Below is a small trained network, with its code and all its weights. Each question gives an input and a target symbol and asks what happens when units are switched off, that is, made to give their printed mean instead of their output.

import numpy as np


def w(rows, s, z=0):
    codes = np.array(rows[::2]) - 128.0
    scale = np.full(codes.shape[1], s)
    scale[-1] = z or s
    return codes * scale


def norm(h):
    return h / np.sqrt((h * h).mean(-1, keepdims=True) + 1e-5)


def softmax(a):
    e = np.exp(a - a.max(-1, keepdims=True))
    return e / e.sum(-1, keepdims=True)


def log_softmax(a):
    a = a - a.max(-1, keepdims=True)
    return a - np.log(np.exp(a).sum(-1, keepdims=True))


def net(x, mask):
    ids = ['Ψαβδεηθμξστω'.index(c) for c in x.split()]
    T = len(ids)
    res = E[ids] + P[:T]
    u = 0
    for l in range(2):
        r = norm(res)
        for j in range(3):
            rows = slice(4 * j, 4 * j + 4)
            q, k, v = (r @ M[l][rows].T for M in (Q, K, V))
            z = softmax(np.where(np.tri(T) > 0, q @ k.T / 4**0.5, -1e9)) @ v
            o = O[l][rows]
            res = res + np.where(mask[u + j], z, o[:, -1]) @ o[:, :-1]
        u += 3
    return log_softmax(norm(res)[-1] @ U[:, :-1].T + U[:, -1])


Q, K, V, O = {}, {}, {}, {}
E = w([
[125,111,245,123,167],'Ψ',
[106,127,148,115,141],'α',
[149,73,160,113,110],'β',
[231,133,82,172,163],'δ',
[108,114,146,96,130],'ε',
[132,124,152,147,65],'η',
[107,114,119,101,106],'θ',
[102,113,124,90,103],'μ',
[123,169,103,103,127],'ξ',
[107,75,123,152,176],'σ',
[77,178,174,236,106],'τ',
[124,118,125,97,126],'ω',
],0.012)
P = w([
[3,47,128,73,110],'0',
[63,84,141,79,108],'1',
[101,98,155,88,116],'2',
[126,111,162,88,116],'3',
[143,114,173,87,114],'4',
[164,126,176,93,113],'5',
[176,128,190,96,110],'6',
[190,130,190,105,111],'7',
[207,130,191,108,108],'8',
[224,129,189,110,106],'9',
[232,134,190,123,108],'10',
[228,126,181,117,114],'11',
],0.0044)
Q[0] = w([
[109,228,112,79,159],'L0H0',
[13,182,115,245,149],'L0H0',
[69,138,177,142,99],'L0H0',
[76,34,122,229,141],'L0H0',
[185,188,188,179,143],'L0H1',
[118,198,83,138,54],'L0H1',
[80,217,77,113,107],'L0H1',
[101,192,22,119,73],'L0H1',
[229,237,187,2,74],'L0H2',
[71,123,20,182,150],'L0H2',
[140,201,125,5,94],'L0H2',
[30,158,10,130,197],'L0H2',
],0.0073)
K[0] = w([
[99,236,53,106,102],'L0H0',
[42,95,137,48,79],'L0H0',
[118,174,179,105,103],'L0H0',
[48,15,202,99,153],'L0H0',
[160,126,146,197,71],'L0H1',
[62,119,161,119,64],'L0H1',
[82,132,183,113,122],'L0H1',
[34,118,151,115,116],'L0H1',
[233,163,142,45,110],'L0H2',
[4,106,79,161,182],'L0H2',
[158,176,103,66,103],'L0H2',
[2,148,2,161,183],'L0H2',
],0.0089)
V[0] = w([
[94,139,136,128,179],'L0H0',
[104,97,185,84,113],'L0H0',
[80,87,163,175,89],'L0H0',
[116,100,194,196,142],'L0H0',
[94,153,139,150,81],'L0H1',
[141,118,65,129,138],'L0H1',
[2,109,208,61,139],'L0H1',
[127,170,194,145,133],'L0H1',
[86,121,145,171,80],'L0H2',
[114,185,70,48,162],'L0H2',
[137,124,194,90,88],'L0H2',
[115,190,105,81,123],'L0H2',
],0.0066)
O[0] = w([
[120,115,89,160,168,124],'L0H0',
[150,161,66,92,145,196],'L0H0',
[129,179,97,87,167,160],'L0H0',
[175,194,122,134,167,170],'L0H0',
[97,85,177,124,134,116],'L0H1',
[167,158,139,176,148,95],'L0H1',
[3,98,95,99,102,192],'L0H1',
[125,101,149,73,72,137],'L0H1',
[132,113,89,81,142,148],'L0H2',
[96,58,160,195,135,61],'L0H2',
[144,121,75,107,70,254],'L0H2',
[112,48,143,161,106,98],'L0H2',
],0.0055,0.0048)
Q[1] = w([
[130,117,114,25,143],'L1H0',
[147,122,216,146,82],'L1H0',
[62,115,83,63,159],'L1H0',
[85,123,124,244,180],'L1H0',
[111,200,140,131,80],'L1H1',
[148,161,77,28,42],'L1H1',
[165,173,103,49,141],'L1H1',
[147,148,122,91,203],'L1H1',
[127,97,132,215,183],'L1H2',
[3,147,108,152,91],'L1H2',
[120,152,142,56,50],'L1H2',
[60,141,76,147,159],'L1H2',
],0.012)
K[1] = w([
[203,157,142,113,161],'L1H0',
[127,91,163,162,77],'L1H0',
[149,123,134,93,207],'L1H0',
[7,103,120,109,149],'L1H0',
[130,190,153,173,131],'L1H1',
[212,191,176,151,53],'L1H1',
[197,121,168,161,116],'L1H1',
[168,51,158,161,157],'L1H1',
[27,112,104,127,144],'L1H2',
[174,78,106,141,205],'L1H2',
[227,125,129,131,108],'L1H2',
[124,114,138,124,184],'L1H2',
],0.013)
V[1] = w([
[178,50,95,160,155],'L1H0',
[60,172,160,142,93],'L1H0',
[128,140,254,106,90],'L1H0',
[94,97,94,144,21],'L1H0',
[131,93,150,60,176],'L1H1',
[79,151,193,144,135],'L1H1',
[89,183,142,124,109],'L1H1',
[154,33,109,103,213],'L1H1',
[128,53,164,74,180],'L1H2',
[139,159,108,181,74],'L1H2',
[10,162,159,118,118],'L1H2',
[163,157,129,226,91],'L1H2',
],0.0075)
O[1] = w([
[116,41,72,161,182,57],'L1H0',
[109,174,152,127,45,147],'L1H0',
[106,88,255,106,93,148],'L1H0',
[175,108,90,109,23,160],'L1H0',
[133,34,139,115,96,162],'L1H1',
[87,109,184,163,161,117],'L1H1',
[92,118,120,183,130,169],'L1H1',
[235,54,147,5,135,75],'L1H1',
[203,56,203,141,206,139],'L1H2',
[71,143,78,115,69,97],'L1H2',
[145,187,165,203,137,214],'L1H2',
[33,120,98,86,40,3],'L1H2',
],0.0061,0.0048)
U = w([
[56,210,155,237,159,40],'Ψ',
[176,107,106,179,110,117],'α',
[73,145,128,121,191,40],'β',
[145,128,67,169,247,234],'δ',
[120,137,254,75,166,64],'ε',
[161,113,91,132,155,254],'η',
[205,136,90,4,136,19],'θ',
[135,44,165,225,76,176],'μ',
[104,229,93,104,67,147],'ξ',
[135,102,100,135,127,172],'σ',
[130,99,118,111,146,189],'τ',
[134,82,120,151,100,163],'ω',
],0.012,0.0035)

Each question gives the input, a string of symbols that net reads in full, and the target symbol t.
The units are the heads (4 rows each of Q, K, V and O). Each row of codes is followed by its name. A weight is (code - 128) times the scale printed after its matrix; where a second scale follows, it is the last column's (O and U).
mask holds one flag per head, layer by layer. A switched-off head (its flag False) gives its mean, the last column of its rows in O, instead of its output. The means were averaged over made-up inputs and are rounded, as every weight is.
A unit's drop is (log p(t) with every unit on - log p(t) with that unit switched off) / (log p(t) with every unit on - log p(t) with every unit switched off).
The circuit of an input: a set's keep is (log p(t) with only the set's units on - log p(t) with every unit switched off) / (log p(t) with every unit on - log p(t) with every unit switched off). Starting from all 6 units, units are removed one at a time, each time the one whose removal leaves the highest keep (on an exact tie, the one counted first), for as long as the keep stays at least 0.8.
units of the circuit, in order: the units of the circuit, biggest drop first
most important unit: the unit with the biggest drop
which heads matter: for each layer, one digit per head in row order, 1 if its drop is at least 0.15 and else 0, layers parted by /
input δ α Ψ, target δ: most important unit : L1H0
input β μ α ε σ ξ μ, target μ: which heads matter : 001 / 000
input η ω ε, target ξ: which heads matter : 110 / 101
input δ ω ε Ψ Ψ τ α, target ξ: units of the circuit, in order : [L0H1; L1H2]
input Ψ Ψ ε ω β, target θ: which heads matter : 101 / 000
input ω σ ξ τ η η δ Ψ ξ Ψ τ, target ξ: which heads matter : 010 / 101
input θ ε Ψ ε Ψ η α Ψ η η, target ξ: which heads matter : 000 / 010
input β σ Ψ Ψ ε α θ, target ε: which heads matter : 000 / 101
input σ Ψ ω, target ε: which heads matter : 001 / 111
input σ ε Ψ τ ξ η ξ β τ σ ε, target δ: which heads matter : 010 / 101
input δ δ α β Ψ η τ Ψ θ ξ θ, target μ: which heads matter : 101 / 100
input θ Ψ μ α η ω η σ Ψ ξ ε, target μ: units of the circuit, in order : [L0H2; L0H0]
input α ε Ψ η Ψ η σ μ, target δ: units of the circuit, in order : [L0H0; L1H0; L0H1]
input Ψ α η α μ α, target ξ: most important unit : L1H0
input τ β η θ ξ Ψ σ μ θ, target δ: which heads matter : 110 / 100
input β δ η τ μ σ Ψ η μ τ, target ξ: units of the circuit, in order : [L1H2; L0H0]
input Ψ μ δ θ ω α, target μ: units of the circuit, in order : [L0H0; L0H2]
input μ ε Ψ σ Ψ β α, target θ: units of the circuit, in order : [L0H0; L1H1]
input α σ μ ε, target δ: units of the circuit, in order : [L1H0; L0H2]
input δ σ ε Ψ α α Ψ α τ δ δ, target ξ: most important unit : L0H1
